Below is a small trained network, with its code and all its weights. Each question gives an input and a class and asks what happens when units are switched off, that is, made to give their printed mean instead of their output.

import numpy as np


def w(rows, s, z=0):
    codes = np.array(rows[::2]) - 128.0
    scale = np.full(codes.shape[1], s)
    scale[-1] = z or s
    return codes * scale


def f(y):
    return y / 2 * (1 + np.tanh(0.7978845608 * (y + 0.044715 * y**3)))


def log_softmax(a):
    a = a - a.max(-1, keepdims=True)
    return a - np.log(np.exp(a).sum(-1, keepdims=True))


def net(x, mask):
    res = np.array(x, float).reshape(1, 6) / 4 @ E
    y = f(res @ A[0][:, :-1].T + A[0][:, -1])
    res = res + np.where(mask, y, B[0][:, -1]) @ B[0][:, :-1]
    return log_softmax(res[-1] @ U[:, :-1].T + U[:, -1])


A, B = {}, {}
E = w([
[92,113,199,105,8,169,190,153],'x0',
[232,27,192,156,134,224,84,145],'x1',
[18,118,85,180,173,251,139,176],'x2',
[106,78,53,127,58,83,28,219],'x3',
[189,139,2,209,68,137,175,110],'x4',
[131,180,90,79,79,203,45,41],'x5',
],0.0094)
A[0] = w([
[33,111,115,161,158,217,119,124,80],'n0',
[131,151,137,122,148,161,160,116,54],'n1',
[86,169,108,101,127,114,156,141,33],'n2',
[180,86,143,114,134,197,115,105,119],'n3',
[177,43,162,173,158,141,130,160,124],'n4',
[122,145,102,76,112,184,86,67,1],'n5',
[155,178,140,140,155,167,191,98,55],'n6',
[107,149,188,53,147,149,97,139,53],'n7',
[119,175,120,122,100,177,52,66,88],'n8',
[94,144,129,172,155,152,141,191,89],'n9',
[155,83,133,107,125,166,93,107,66],'n10',
[200,140,71,198,127,141,143,110,82],'n11',
[111,78,101,131,74,91,61,188,32],'n12',
[184,141,53,195,60,150,195,101,43],'n13',
[134,95,121,166,121,100,183,139,80],'n14',
[100,121,133,143,86,158,161,137,42],'n15',
[175,120,164,135,110,103,95,106,106],'n16',
[131,117,111,141,111,120,58,179,62],'n17',
[137,134,117,58,110,38,137,88,112],'n18',
[75,161,111,95,148,90,129,121,99],'n19',
[92,177,103,121,100,116,152,110,65],'n20',
[179,102,136,140,128,159,101,160,86],'n21',
[118,108,120,126,130,152,131,148,46],'n22',
[98,99,198,73,166,117,106,136,51],'n23',
[147,133,157,123,144,140,179,57,73],'n24',
[139,96,171,107,148,152,89,136,51],'n25',
[147,133,87,107,187,131,95,106,34],'n26',
[100,143,92,115,98,114,87,182,91],'n27',
[78,107,102,162,166,170,119,148,121],'n28',
[183,109,142,96,113,67,151,124,105],'n29',
[141,149,135,124,174,148,185,97,112],'n30',
[122,87,156,171,184,73,175,186,95],'n31',
[143,108,85,160,248,91,71,104,159],'n32',
[96,134,160,102,139,132,96,107,69],'n33',
[82,141,179,90,206,104,65,143,93],'n34',
[176,112,173,137,88,85,109,108,72],'n35',
[106,97,164,66,11,160,197,133,155],'n36',
[133,152,176,159,168,151,145,95,101],'n37',
[158,94,143,143,125,164,111,117,105],'n38',
[70,179,112,115,128,69,146,130,84],'n39',
[85,110,182,129,92,122,119,120,79],'n40',
],0.015,0.0044)
B[0] = w([
[210,128,78,70,154,145,122,50,246],'n0',
[125,63,182,99,144,103,119,124,159],'n1',
[130,103,124,153,135,148,178,106,174],'n2',
[96,110,102,158,142,123,194,118,196],'n3',
[93,142,98,146,115,126,197,111,221],'n4',
[122,141,154,46,30,130,158,193,190],'n5',
[84,57,180,124,103,81,89,90,192],'n6',
[125,96,101,152,125,158,103,151,204],'n7',
[115,182,145,46,57,145,159,212,209],'n8',
[178,129,127,66,118,164,114,89,190],'n9',
[104,147,123,125,119,139,167,126,172],'n10',
[114,107,91,166,130,152,93,164,200],'n11',
[63,60,179,104,137,53,102,113,220],'n12',
[125,85,65,187,109,167,75,189,227],'n13',
[131,141,133,91,73,144,114,173,179],'n14',
[174,172,151,127,203,123,105,141,166],'n15',
[162,125,82,105,135,168,137,66,179],'n16',
[77,73,168,117,133,55,115,101,189],'n17',
[170,122,81,86,156,151,136,98,214],'n18',
[100,112,101,177,131,130,187,116,193],'n19',
[106,98,123,171,150,161,167,124,181],'n20',
[92,99,111,165,147,133,182,86,176],'n21',
[170,125,134,114,133,109,141,104,140],'n22',
[139,75,86,174,102,154,91,159,211],'n23',
[91,72,167,116,112,79,98,108,185],'n24',
[121,100,107,175,121,135,143,129,179],'n25',
[184,179,190,149,198,100,139,176,176],'n26',
[92,82,168,123,136,75,121,103,190],'n27',
[179,151,77,72,158,149,90,61,205],'n28',
[183,135,104,59,139,173,90,67,204],'n29',
[72,66,166,101,152,53,112,126,190],'n30',
[115,174,137,25,14,159,151,239,229],'n31',
[179,204,216,157,227,112,141,171,243],'n32',
[137,98,108,162,91,133,120,162,166],'n33',
[107,115,75,189,120,164,80,162,229],'n34',
[190,130,99,80,158,143,127,81,193],'n35',
[179,222,191,176,253,84,128,177,248],'n36',
[105,88,155,115,132,95,105,125,184],'n37',
[101,125,95,161,137,127,181,103,170],'n38',
[115,105,67,181,122,143,210,81,210],'n39',
[147,148,124,156,155,138,105,159,172],'n40',
],0.011,0.016)
U = w([
[102,98,107,155,134,138,251,93,120],'0',
[193,112,102,49,146,158,76,52,115],'1',
[76,63,174,94,132,45,66,105,130],'2',
[131,88,91,183,115,174,25,181,112],'3',
[174,174,187,149,196,106,124,168,116],'4',
[121,138,147,41,62,144,167,192,151],'5',
[115,144,96,123,141,130,118,135,247],'6',
[105,129,158,137,70,130,119,80,105],'7',
],0.014,0.015)

Each question gives the input, the list of numbers given to net, and the class t.
The units are the neurons (one row each of A and B). Each row of codes is followed by its name. A weight is (code - 128) times the scale printed after its matrix; where a second scale follows, it is the last column's (A, B and U).
mask holds one flag per neuron, in row order. A switched-off neuron (its flag False) gives its mean, the last column of its row in B, instead of its output. The means were averaged over made-up inputs and are rounded, as every weight is.
A unit's drop is (log p(t) with every unit on - log p(t) with that unit switched off) / (log p(t) with every unit on - log p(t) with every unit switched off).
The circuit of an input: a set's keep is (log p(t) with only the set's units on - log p(t) with every unit switched off) / (log p(t) with every unit on - log p(t) with every unit switched off). Starting from the 12 units with the biggest drops (on a tie, the unit counted first), units are removed one at a time, each time the one whose removal leaves the highest keep (on an exact tie, the one counted first), for as long as the keep stays at least 0.8.
units of the circuit, in order: the units of the circuit, biggest drop first
unit that matters most: the unit with the biggest drop
top k neurons: the k neurons with the biggest drops, biggest first
drop of u: that unit's drop, to one decimal
input [1,-5,-6,3,-8,1], class 3: units of the circuit, in order	[n34]
input [1,-7,-3,-7,-7,1], class 0: top 3 neurons	[n39, n19, n12]
input [0,2,8,-8,4,-7], class 1: top 3 neurons	[n0, n28, n9]
input [-7,-3,-5,7,4,-7], class 2: top 2 neurons	[n12, n36]
input [-8,-1,4,-8,6,0], class 2: top 3 neurons	[n6, n30, n36]
input [0,-4,-1,-6,-8,0], class 3: top 2 neurons	[n34, n23]
input [-6,0,7,3,7,-4], class 1: top 3 neurons	[n28, n0, n9]
input [0,0,6,0,8,-4], class 3: top 2 neurons	[n13, n11]
input [-5,-2,-1,4,-4,7], class 5: top 3 neurons	[n8, n5, n36]
input [-2,3,-5,3,-7,-3], class 3: top 2 neurons	[n34, n23]
input [6,-3,2,-3,7,-1], class 3: top 2 neurons	[n13, n32]
input [7,3,4,0,-5,-7], class 4: top 2 neurons	[n36, n15]
input [-8,8,-6,0,0,-3], class 0: top 3 neurons	[n4, n36, n21]
input [-2,5,3,1,-7,-8], class 5: units of the circuit, in order	[n31]
input [-7,7,1,-5,1,4], class 0: top 3 neurons	[n3, n36, n38]
input [6,-8,-7,-7,-6,5], class 0: top 2 neurons	[n39, n19]
input [8,-4,-8,0,6,-8], class 1: top 4 neurons	[n29, n18, n32, n35]
input [-3,-2,-3,-2,4,-2], class 3: units of the circuit, in order	[n13, n11]
input [1,7,-2,-2,-3,-6], class 0: drop of n4	0.3
input [-2,0,-7,-5,-2,-7], class 1: unit that matters most	n29
input [7,2,8,-5,-1,0], class 1: drop of n0	1.3
input [8,-4,0,-4,3,-8], class 4: drop of n15	0.4
input [-7,6,5,-8,-4,-6], class 2: drop of n30	0.5
